Group, then class
10; 3; -3; 15; 6; -13; -7; 3; 9; 7; 8; 2; -5; -4; 2; 4; 3; -17; 3; 6; 9; 9; -5; 2; 8; 8; 31; 3; -11; 4
Lera/G
5; 28; 2; 12; 7; -25; 5; -5; 7; 16; 17; -2; 2; 15; -16; 5; 3; -21; 3; 15; 6; 9; 1; -7; 20; 15; 15; 3; 29; -4
siru/D
3; -7; 3; -10; -8; 4; 10; 1; 4; -14; -8; 1; -3; -8; -20; 0; -20; 20; -4; 13; -1; -11; 1; -6; -5; -5; -5; -6; -11; -16
Medar/N
-2; 28; -8; -12; 26; -26; 12; -2; 18; 19; -5; -8; 11; 16; -10; 13; -3; -22; -2; 17; -20; 22; -18; 11; 26; 20; 35; -10; 7; -2
Lera/A
-11; -4; 14; 12; -13; 9; 5; 2; -3; -14; -8; 4; 0; -22; -5; 4; -8; 20; -3; -6; -7; -9; 4; 6; -7; -9; -8; 6; -1; -13
Medar/N
5; -9; -10; 10; -9; -12; 6; -1; 21; 4; 5; 5; -1; 17; -5; 4; -10; -7; -7; 3; 10; 0; 4; -12; 9; 10; -3; 6; 11; 9
siru/D
-3; -8; -1; 7; -4; -3; -11; 0; 4; 1; 1; 3; -3; 3; 6; 9; -4; -4; 2; 11; 4; 0; -13; -3; -1; 7; -10; 2; -12; -2
Lera/G
20; -12; -6; 10; -11; -6; -7; 3; -5; -2; -7; 8; -8; 9; -3; 3; -8; -2; 2; 7; 5; -16; 20; -23; -16; 11; -31; 8; 0; 3
siru/D
-15; 13; 15; 15; 4; 10; 14; -4; 6; -8; -19; -3; 6; -6; -12; 2; -10; 15; 0; -9; -2; -9; 10; 2; 14; -3; -9; -3; 13; -17
Medar/N
13; -12; -12; 11; 5; -1; -6; 2; -8; 8; -6; -2; -9; 6; -11; 1; -4; -15; -5; 7; 8; 17; -6; 5; 6; 2; -12; 2; -1; -12
Lera/A
10; -25; 1; 1; -13; 7; 1; 10; -9; -11; -4; 3; -5; 12; 14; 3; -18; 6; 6; 1; -1; 2; 1; -6; 4; 6; -15; 15; -2; -9
siru/F
-4; -24; 13; 18; -8; 12; 11; -15; 3; -12; -18; 3; 6; -16; -10; 1; -17; 8; 8; -4; 0; 6; 8; -3; 3; -2; -26; 15; -6; -12
Medar/N
1; -8; -4; 7; -1; -17; -2; -3; 14; -1; 4; 15; -3; 2; 0; 11; -10; -5; 4; 4; 9; -6; -13; -10; 0; 13; 12; 9; -8; 3
siru/D
0; -15; 3; 11; -10; 15; 11; 4; 0; -16; -21; -6; 2; -3; 0; -6; -18; 12; 5; -5; -1; -4; 11; -2; 0; -7; -12; 3; 5; -21
Medar/J
4; 2; -2; 7; 9; -18; 5; -2; -1; -3; 2; 1; 0; -4; 19; 5; -8; -3; 8; 6; -8; 4; -1; -3; -9; 8; 11; 6; -2; 7
siru/F
10; -21; -7; -1; -15; 5; 6; 12; -7; -15; -1; 3; -3; 5; 15; 8; -10; 2; 2; -5; 5; 3; -3; -5; 0; 6; -19; 15; -4; -2
siru/F
3; -4; -3; 1; -8; 2; 3; 3; 6; -2; 17; 3; -9; 0; 14; 5; 6; -9; 2; 0; 7; 14; -30; 13; 7; 2; -3; 8; -8; -3
Lera/A
-3; 14; -8; 1; 7; -17; 8; 9; -7; 5; 5; 4; -6; 11; 5; 6; -5; -5; 1; 7; 12; 8; -8; 4; 4; 6; -5; 6; 17; -8
siru/F
0; -5; -14; 9; 1; -10; 3; 1; -10; -5; 5; 8; -13; -9; 8; 6; 0; -9; 3; -2; 4; -3; -17; 6; 5; 0; -20; 8; -9; -17
Lera/A
0; -19; -11; 4; -10; -10; -4; -2; 10; 7; 2; 4; -6; 4; 2; 7; 3; 1; 3; 13; 11; 4; -1; -3; -8; 0; 0; 3; -3; 3
Lera/G
7; -17; 1; 3; -6; -11; 6; -1; -1; 0; -6; 15; -4; 11; -4; 6; -12; 4; 7; 4; -2; -17; 5; -14; 13; 3; -17; 14; 8; 2
siru/D
13; -11; 9; -9; 2; 5; -2; 3; -10; -2; 6; 12; -1; -1; 10; 2; 0; 2; 2; 1; -4; 12; 2; -8; -6; 11; -27; -12; -8; 1
siru/F
6; -21; -7; 14; -13; -6; 4; 3; -9; -7; 7; 7; -7; -2; 9; 3; -8; 3; -1; -1; 8; -7; -3; -14; 3; 8; 1; 15; 6; 11
siru/D
5; 2; 3; 11; 0; -10; -5; 7; 6; -2; -4; 3; 2; 8; 0; 2; -9; -12; 0; 4; 0; 2; -3; -11; 2; 4; 1; 0; -11; 8
Lera/G
-7; -7; 7; -7; 2; 10; 13; 2; -3; -4; -7; -1; 3; -15; -9; 0; -8; 13; 4; 9; -10; 3; 11; 6; 3; -7; -17; 6; 11; -25
Medar/J
6; -16; 3; 7; -17; 7; -3; 7; -3; 3; 5; 4; -5; -2; 7; 5; -14; 0; 1; 2; 4; -8; -6; -7; 7; 0; -22; 13; -9; -20
siru/F
2; 0; 3; 0; -3; -24; 5; 1; 21; -6; 2; 15; 5; -3; -5; 5; -1; 3; 4; -11; 7; -8; 4; -11; 2; 11; -4; 5; 0; 11
siru/D
3; -7; 4; 0; -8; 8; 6; 37; -1; -4; 6; 5; -27; -3; 21; -1; -7; 1; 3; 0; 7; 1; -4; 2; 8; 7; -35; 15; 0; -5
siru/F
-6; -4; -8; 0; 6; 3; 7; -5; -3; -12; -9; 1; -2; -12; -13; 1; -6; 17; 1; -14; 16; -7; 4; 10; -13; -5; -6; -16; -21; -24
Medar/N
6; -14; 5; 5; -8; 8; 2; 15; -2; -14; 5; 0; -11; -1; 14; -8; 3; 2; 0; -7; 5; -6; 0; 3; 6; 0; -13; 10; 0; -2
siru/F
-7; 8; 11; 1; -8; 8; 14; 4; -1; -15; 17; 1; 5; -12; -4; 3; -16; 9; 10; -5; -4; -3; 4; 8; 9; -6; -2; 5; 0; -24
Medar/J
5; -11; 6; 9; 1; 5; 12; 0; -1; -21; -7; 14; 1; -16; -18; -4; -6; 7; -3; -6; -1; -9; 17; 3; -6; -8; -23; 3; 0; -22
Medar/N
6; 7; -4; 7; -19; -10; 2; -7; 7; 5; 9; -10; -3; -2; -1; 10; -4; -5; -1; -3; -4; -8; -6; -4; 3; 3; -8; 5; -6; -1
Lera/A
3; -2; -6; 12; 3; -9; -5; -3; 12; 14; 8; 1; -1; 4; 14; 8; 8; -4; 2; 0; 0; 4; -6; -4; 0; 16; 9; 12; -16; 14
Lera/G
-10; 0; 12; -10; -1; 7; 10; 4; -4; -4; -12; 9; 1; 2; -5; -1; -9; 12; -5; -8; -6; -6; 4; 13; 9; -5; -41; -2; 3; -10
Medar/J
5; -8; 0; 0; 4; -12; -3; 4; 4; -7; -7; -1; -6; 10; 3; 6; -6; -3; 1; 3; 6; 14; -16; 7; 3; 4; -9; -2; -8; -6
Lera/A
2; 2; 4; -5; -3; -12; 11; -1; -1; 8; 13; 9; -5; 6; 6; 5; 0; 8; 1; -2; -1; -7; 5; -4; 7; 12; -4; 11; 21; 6
siru/F
-2; -3; 3; -6; -14; 11; 8; 8; 0; 0; -7; -6; 1; -4; -7; -7; -8; 1; -7; -2; -4; 2; 5; 1; 8; -7; -10; 3; 2; -14
Medar/J
5; -13; -9; -9; -11; 1; 3; 3; -9; -4; 6; 2; -4; 13; 20; 2; -11; 3; 8; 1; -1; 1; -11; -2; 3; -4; -17; 16; 0; -7
siru/F

Group, then class
-1; 0; 4; -8; -8; -5; 0; -3; -9; 4; 8; 3; -9; 6; -6; -4; 2; -9; 2; -9; -2; 2; -3; -6; 7; -9; 2; 0; -8; 11
Bipon/<68>
0; -14; 0; 2; 9; -2; 5; -1; 6; -1; 8; -6; -20; -2; 7; -6; -1; -5; -5; -1; -2; -2; -2; 7; 14; 3; 2; 3; 9; -10
zilup/<75>
2; 0; 7; -9; -11; 5; -10; -12; -10; -2; 12; -6; -14; 3; -7; -5; -2; -11; -2; -6; 0; -3; -9; -11; 1; 0; 3; 1; -5; 8
Bipon/<68>
1; 3; 12; -8; -11; 11; -12; -8; 2; 1; 7; -8; -13; 3; 1; 5; -7; -15; -1; -11; 6; 1; -2; -9; 4; 1; -4; 1; -8; 4
Bipon/<71>
0; -10; 2; -6; 1; -14; 8; -7; 3; 7; 5; -5; -15; 8; -7; -4; -1; -9; 1; -7; -4; -9; -1; 3; 8; -4; 8; 1; 0; 7
Bipon/<71>
7; 0; 9; -8; -8; 9; -9; -5; -3; 0; 9; -6; -14; 5; -7; -3; -4; -14; -3; -7; 5; -1; -3; -5; -4; 0; -2; -2; -6; 9
Bipon/<71>
-2; -24; -8; 6; 21; -5; 8; 1; 7; -4; 4; -2; -16; 0; 7; -9; -1; 4; -8; 14; -3; -5; -6; 9; 3; 3; 10; 4; 18; -15
zilup/<73>
-1; -3; 4; -9; -11; -7; 2; -9; -3; 6; 7; -4; -8; 9; -9; -2; 1; -14; 1; -7; -1; -15; -5; -5; 10; -5; -1; -1; -4; 14
Bipon/<68>
-1; -10; -4; 1; 9; 7; 6; 0; 3; -4; 20; -4; -18; 4; 1; -4; -2; -4; -2; 3; -1; -4; -9; 2; 4; 4; -1; 2; 11; -13
zilup/<75>
0; -15; -3; 12; 15; 1; 7; 1; 4; -5; 9; -11; -18; -2; 7; -14; -2; 6; -15; 7; -2; -7; -8; 11; 0; 6; 7; 3; 22; -20
zilup/<73>
4; -8; -9; 4; 23; -7; 10; 2; 9; -2; 11; 2; -24; -5; 1; -3; 0; -3; -9; 1; -2; -3; -5; 3; 5; 9; 4; 2; 9; -15
zilup/<75>
-5; -17; -3; -1; 10; -11; 13; -2; 5; -1; 5; -3; -16; 3; 3; -5; -1; -4; -5; -4; -6; -7; -1; 8; 10; -4; 6; 7; 16; -3
zilup/<75>
-6; -14; 18; 3; 4; -2; 10; 7; 3; -3; 10; -6; -10; -2; 10; -7; 1; -1; -3; -1; -5; 1; 4; 9; 8; 1; 3; 6; 16; -9
zilup/<75>
-1; -13; -5; 5; 16; -1; 9; -2; 7; -3; 3; -2; -19; -1; 5; -7; -2; -2; -6; 2; -3; -9; -4; 6; -4; 3; 2; 3; 15; -14
zilup/<75>
0; -6; 6; -9; -8; -9; 0; -11; -2; 3; 8; -1; -14; 7; -6; 1; -1; -15; 1; -7; -3; -4; -3; -4; 5; -2; 3; -1; -1; 9
Bipon/<68>
4; 0; 9; -1; -9; 0; -4; -12; -3; 4; 4; -2; -11; 5; -8; 4; 1; -17; 5; -9; -3; -1; -1; -15; 10; -5; 0; -2; -5; 9
Bipon/<71>
3; 0; 3; -8; -7; -5; -4; -4; -2; 3; 13; -4; -15; 3; -7; -4; 2; -7; -4; -5; -31; 3; -9; -9; 0; 2; 7; 3; -8; 8
Bipon/<68>
2; -9; -4; 2; 12; 1; 6; -1; 8; -3; 1; -6; -16; -3; 4; 0; -3; -3; -3; -2; -3; -2; 2; 4; 5; -2; -1; -1; 12; -8
zilup/<75>
-2; -16; -7; 6; 21; -4; 11; -1; 2; -4; 6; -7; -24; 1; 4; -8; 0; 0; -10; 3; -4; -2; -8; 6; 5; 2; 12; 2; 20; -14
zilup/<73>
9; -3; 0; -15; 6; -3; -3; -10; -1; 16; 7; -4; -23; 9; -14; -2; 2; -13; -4; -6; 0; -3; -10; -13; 3; 2; 8; -2; -4; 8
Bipon/<68>
-3; -13; 0; -3; 13; -1; 21; -2; 6; -4; 5; -3; -22; 2; 4; -1; -4; -4; -7; -5; -3; -5; -3; 5; 10; 3; 1; 2; 14; -15
zilup/<75>
2; -13; -7; 2; 18; -7; 15; 1; 4; -5; 13; 0; -23; 1; 3; -8; 5; 1; -7; 0; -4; -3; -8; 3; 5; 8; 10; 8; 12; -12
zilup/<73>
-4; -19; -21; 9; 17; -8; 13; 1; 10; -3; 2; -2; -17; 1; 7; -12; 0; 2; -7; 4; -7; -10; -6; 10; 8; 0; 6; 4; 25; -14
zilup/<73>
-3; -6; 10; -10; -10; 5; -2; -8; 1; 2; 7; -6; -13; 7; -2; -1; -5; -23; 3; -13; 1; -4; 1; -3; 13; -6; -5; 1; 0; 10
Bipon/<71>
11; 6; 6; -10; -12; 4; -6; -6; -5; 1; 12; -3; -8; 5; -7; -2; -1; -12; 0; -4; 4; 4; -3; -15; 0; 2; 1; 0; -12; 9
Bipon/<68>
-4; -18; -7; 5; 16; -5; 14; 0; 9; -4; 10; -4; -38; -4; 9; -13; 0; 2; -6; 1; -4; -5; 0; 10; 5; 5; 6; 5; 22; -18
zilup/<73>
5; 9; 8; -10; -14; 11; -12; -3; -15; -3; 13; -6; -10; -1; -6; -2; 0; -10; -2; -3; 4; 5; -6; -12; -4; 2; 0; 1; -13; 3
Bipon/<68>
-3; -15; -6; 7; 16; -10; 11; 2; 5; -3; 10; -2; -16; -4; 11; -10; -1; 4; -8; 4; -4; 0; -3; 11; 8; 6; 7; 3; 21; -17
zilup/<73>
1; -10; -4; -5; 1; -7; 7; -4; 3; 3; 4; 2; -9; 13; -2; -2; -4; -12; 2; -7; -6; -7; 0; -1; 10; -2; 2; 1; 3; 3
Bipon/<71>
-2; -4; 5; -5; -2; 5; 0; -6; 1; 2; 9; -4; -13; 4; -2; -1; -2; -13; -3; -9; 2; -2; -5; -3; 9; -2; 2; 1; -1; 4
Bipon/<71>
2; -5; 5; -11; -12; -8; -1; -10; -4; 2; 13; -7; -10; 11; -9; -6; -4; -16; -2; -7; -1; -2; -9; -10; 4; -2; 4; 2; -6; 19
Bipon/<68>
